Below is a small trained network, with its code and all its weights. Each question gives an input and a target symbol and asks what happens when units are switched off, that is, made to give their printed mean instead of their output.

import numpy as np


def w(rows, s, z=0):
    codes = np.array(rows[::2]) - 128.0
    scale = np.full(codes.shape[1], s)
    scale[-1] = z or s
    return codes * scale


def norm(h):
    return h / np.sqrt((h * h).mean(-1, keepdims=True) + 1e-5)


def f(y):
    return y / 2 * (1 + np.tanh(0.7978845608 * (y + 0.044715 * y**3)))


def softmax(a):
    e = np.exp(a - a.max(-1, keepdims=True))
    return e / e.sum(-1, keepdims=True)


def log_softmax(a):
    a = a - a.max(-1, keepdims=True)
    return a - np.log(np.exp(a).sum(-1, keepdims=True))


def net(x, mask):
    ids = ['ΓΔΘΛΩαβεζημπσφ'.index(c) for c in x.split()]
    T = len(ids)
    res = E[ids] + P[:T]
    u = 0
    for l in range(2):
        r = norm(res)
        for j in range(3):
            rows = slice(3 * j, 3 * j + 3)
            q, k, v = (r @ M[l][rows].T for M in (Q, K, V))
            z = softmax(np.where(np.tri(T) > 0, q @ k.T / 3**0.5, -1e9)) @ v
            o = O[l][rows]
            res = res + np.where(mask[u + j], z, o[:, -1]) @ o[:, :-1]
        u += 3
        y = f(norm(res) @ A[l][:, :-1].T + A[l][:, -1])
        res = res + np.where(mask[u : u + 4], y, B[l][:, -1]) @ B[l][:, :-1]
        u += 4
    return log_softmax(norm(res)[-1] @ U[:, :-1].T + U[:, -1])


Q, K, V, O, A, B = {}, {}, {}, {}, {}, {}
E = w([
[159,207,154,178,112,148],'Γ',
[179,176,46,112,172,125],'Δ',
[142,63,216,153,107,215],'Θ',
[226,175,171,136,121,93],'Λ',
[19,25,79,213,125,84],'Ω',
[254,151,125,156,93,124],'α',
[181,25,113,84,107,122],'β',
[221,229,159,143,225,117],'ε',
[193,203,115,111,49,161],'ζ',
[58,129,174,11,110,179],'η',
[86,97,188,120,130,80],'μ',
[144,177,82,100,140,97],'π',
[217,174,119,150,203,179],'σ',
[166,200,163,80,92,116],'φ',
],0.012)
P = w([
[203,254,170,128,115,61],'0',
[184,225,176,133,114,82],'1',
[182,193,187,128,110,84],'2',
[177,176,188,126,109,85],'3',
[165,169,188,126,112,94],'4',
[163,147,176,130,105,87],'5',
[133,134,192,123,99,109],'6',
[135,123,196,138,94,100],'7',
[113,108,187,126,97,115],'8',
[110,89,197,129,101,129],'9',
[100,79,205,139,74,126],'10',
],0.0051)
Q[0] = w([
[207,132,108,78,151,124],'0.h1',
[167,124,170,123,55,126],'0.h1',
[167,97,152,95,139,115],'0.h1',
[110,179,13,102,254,155],'0.h2',
[96,81,152,140,121,105],'0.h2',
[106,153,193,134,50,149],'0.h2',
[160,107,141,102,207,112],'0.h3',
[106,142,183,125,56,135],'0.h3',
[108,131,191,98,70,121],'0.h3',
],0.01)
K[0] = w([
[97,97,114,181,127,70],'0.h1',
[86,114,142,85,127,121],'0.h1',
[114,101,120,140,150,170],'0.h1',
[210,247,145,98,147,188],'0.h2',
[112,132,136,167,123,97],'0.h2',
[89,83,145,115,126,141],'0.h2',
[153,139,132,116,100,144],'0.h3',
[115,81,68,156,138,136],'0.h3',
[122,96,92,170,101,155],'0.h3',
],0.012)
V[0] = w([
[149,162,208,106,115,182],'0.h1',
[96,147,160,2,138,138],'0.h1',
[70,110,134,157,123,185],'0.h1',
[91,149,131,165,93,140],'0.h2',
[68,17,141,153,139,106],'0.h2',
[132,135,188,61,157,166],'0.h2',
[163,141,167,34,151,170],'0.h3',
[139,128,177,125,161,121],'0.h3',
[134,43,125,107,123,185],'0.h3',
],0.0054)
O[0] = w([
[177,137,116,119,146,104,255],'0.h1',
[138,121,154,131,181,112,171],'0.h1',
[62,100,103,103,137,140,32],'0.h1',
[134,116,97,147,118,138,134],'0.h2',
[123,142,101,124,255,127,119],'0.h2',
[103,179,153,121,118,115,173],'0.h2',
[99,133,103,147,71,144,181],'0.h3',
[119,117,108,114,98,139,159],'0.h3',
[79,98,132,128,178,134,14],'0.h3',
],0.0073,0.0036)
A[0] = w([
[108,70,121,47,78,123,18],'0.n1',
[28,116,1,255,148,64,3],'0.n2',
[124,170,134,155,223,152,141],'0.n3',
[92,118,113,161,84,205,38],'0.n4',
],0.0067,0.0041)
B[0] = w([
[161,133,129,88,150,134,9],'0.n1',
[64,120,119,122,249,144,113],'0.n2',
[158,111,101,143,106,75,198],'0.n3',
[116,143,128,148,109,144,19],'0.n4',
],0.011,0.0011)
Q[1] = w([
[196,200,250,87,68,76],'1.h1',
[191,135,186,136,144,155],'1.h1',
[220,139,213,106,111,32],'1.h1',
[85,154,87,131,152,125],'1.h2',
[43,144,102,60,126,177],'1.h2',
[44,137,97,98,120,178],'1.h2',
[149,170,60,138,69,186],'1.h3',
[157,103,82,129,155,135],'1.h3',
[93,80,152,171,91,129],'1.h3',
],0.014)
K[1] = w([
[41,33,133,99,173,143],'1.h1',
[85,77,114,142,244,161],'1.h1',
[72,38,121,122,197,115],'1.h1',
[176,168,131,128,111,113],'1.h2',
[202,219,168,94,56,135],'1.h2',
[175,207,146,114,30,134],'1.h2',
[125,124,22,173,57,205],'1.h3',
[167,149,106,122,112,78],'1.h3',
[121,63,186,185,124,122],'1.h3',
],0.011)
V[1] = w([
[182,41,117,143,150,193],'1.h1',
[96,134,207,121,145,222],'1.h1',
[130,178,90,1,137,155],'1.h1',
[145,150,95,134,114,194],'1.h2',
[130,163,155,99,151,118],'1.h2',
[91,149,97,215,123,132],'1.h2',
[119,150,100,155,152,119],'1.h3',
[161,183,151,134,110,141],'1.h3',
[112,131,164,143,105,159],'1.h3',
],0.0098)
O[1] = w([
[247,194,133,75,109,63,64],'1.h1',
[127,227,241,120,127,203,127],'1.h1',
[79,2,165,38,111,201,69],'1.h1',
[189,86,135,155,131,154,54],'1.h2',
[93,83,151,109,164,161,172],'1.h2',
[116,125,156,231,59,142,79],'1.h2',
[132,92,165,125,95,150,99],'1.h3',
[91,85,110,133,196,93,254],'1.h3',
[94,147,92,121,134,91,146],'1.h3',
],0.0076,0.0082)
A[1] = w([
[12,172,21,181,249,133,3],'1.n1',
[48,124,172,163,160,85,85],'1.n2',
[179,109,127,140,89,192,185],'1.n3',
[163,146,99,175,136,89,235],'1.n4',
],0.011,0.0033)
B[1] = w([
[88,181,112,163,179,9,250],'1.n1',
[137,172,80,145,148,118,178],'1.n2',
[124,176,87,113,145,127,140],'1.n3',
[99,102,148,129,163,157,194],'1.n4',
],0.015,0.014)
U = w([
[200,100,120,2,156,82,96],'Γ',
[130,71,55,142,149,183,120],'Δ',
[142,111,137,135,140,144,86],'Θ',
[155,147,77,134,227,234,86],'Λ',
[107,108,220,102,33,66,116],'Ω',
[143,181,34,111,59,181,160],'α',
[230,92,102,192,117,116,74],'β',
[178,59,216,171,95,85,151],'ε',
[69,132,160,245,85,203,119],'ζ',
[37,112,186,58,143,203,213],'η',
[101,18,117,136,72,117,219],'μ',
[18,174,100,126,174,68,158],'π',
[131,101,161,135,143,167,139],'σ',
[167,254,248,101,136,145,2],'φ',
],0.0086,0.0042)

Each question gives the input, a string of symbols that net reads in full, and the target symbol t.
The units are the heads (3 rows each of Q, K, V and O) and the neurons (one row each of A and B). Each row of codes is followed by its name. A weight is (code - 128) times the scale printed after its matrix; where a second scale follows, it is the last column's (O, A, B and U).
mask holds one flag per unit, layer by layer, with each layer's heads first. A switched-off unit (its flag False) gives its mean, the last column of its rows in O or B, instead of its output. The means were averaged over made-up inputs and are rounded, as every weight is.
A unit's drop is (log p(t) with every unit on - log p(t) with that unit switched off) / (log p(t) with every unit on - log p(t) with every unit switched off).
The circuit of an input: a set's keep is (log p(t) with only the set's units on - log p(t) with every unit switched off) / (log p(t) with every unit on - log p(t) with every unit switched off). Starting from the 12 units with the biggest drops (on a tie, the unit counted first), units are removed one at a time, each time the one whose removal leaves the highest keep (on an exact tie, the one counted first), for as long as the keep stays at least 0.8.
circuit, biggest first: the units of the circuit, biggest drop first
unit that matters most: the unit with the biggest drop
k most important neurons: the k neurons with the biggest drops, biggest first
k most important neurons of layer l: the k neurons of layer l with the biggest drops, biggest first
heads that matter: for each layer, one digit per head in row order, 1 if its drop is at least 0.15 and else 0, layers parted by /
drop when u is switched off: that unit's drop, to one decimal
input ζ π Δ ζ ζ β ζ, target Γ: heads that matter	000 / 100
input μ α ζ ζ ζ Γ σ ζ Θ ζ φ, target φ: circuit, biggest first	1.h1, 1.n1
input ζ Γ Δ, target Δ: circuit, biggest first	1.n1, 1.h2, 1.h1, 0.h2
input Λ Γ μ η ζ φ ζ Δ, target η: heads that matter	000 / 100
input Λ Δ ζ Δ σ ζ μ η ζ ε σ, target η: most important neuron of layer 1	1.n1
input ζ Ω ζ σ ζ Λ σ σ, target ζ: heads that matter	110 / 110
input ζ α ε ζ φ ζ ζ ζ σ π, target μ: circuit, biggest first	1.n1, 0.h2, 1.h2, 1.n2
input ζ ζ ζ ζ π Θ μ π ζ Θ, target φ: circuit, biggest first	1.h1, 1.n1
input ζ μ η ζ, target η: circuit, biggest first	1.h1, 1.n1
input ζ σ Ω Δ ζ μ ζ π π σ σ, target ζ: circuit, biggest first	1.n1, 1.h2, 0.h2
input π Λ ζ φ, target Ω: heads that matter	010 / 100
input ζ ζ Γ ζ φ α, target β: circuit, biggest first	1.n1, 1.h2
input μ Ω ζ ζ ζ μ ζ ζ μ ε, target φ: circuit, biggest first	0.n2, 0.h2, 1.n1, 1.h1
input μ ζ μ Γ ζ ζ ζ β φ, target Γ: unit that matters most	1.h1
input ε π ζ ζ, target α: circuit, biggest first	1.n1, 0.h2
input π ζ Γ ζ μ σ Γ Γ Ω σ Δ, target α: 3 most important neurons	1.n1, 0.n2, 0.n3
input Γ ζ φ ζ α ε Γ, target ζ: circuit, biggest first	0.h2, 1.n1, 1.h1
input σ φ ζ Λ, target ε: circuit, biggest first	1.n1, 1.n2, 0.h2, 1.h1
input Λ ζ ζ Γ ζ σ π ζ Γ ζ σ, target Λ: 3 most important neurons	1.n1, 1.n3, 1.n4
input σ μ σ Δ σ ζ ζ η Γ, target η: most important neuron of layer 1	1.n1
input φ β ζ Γ, target Γ: circuit, biggest first	1.h1, 1.n1, 1.n2
input ζ φ Γ ζ ζ Λ φ, target Ω: circuit, biggest first	0.h2, 1.n1, 1.n2, 1.h2
input ζ ζ ζ α ζ ζ Λ, target ε: heads that matter	010 / 000
input φ β Ω Λ ζ Θ ζ Γ η, target Γ: 2 most important neurons of layer 1	1.n1, 1.n4
input ζ ζ β Γ ζ ζ ζ Γ ζ ζ σ, target Γ: drop when 1.n1 is switched off	0.3
input Γ Γ Λ π ζ Γ π, target μ: drop when 0.h3 is switched off	0.1
input β σ ζ η Γ, target η: drop when 1.n1 is switched off	0.4
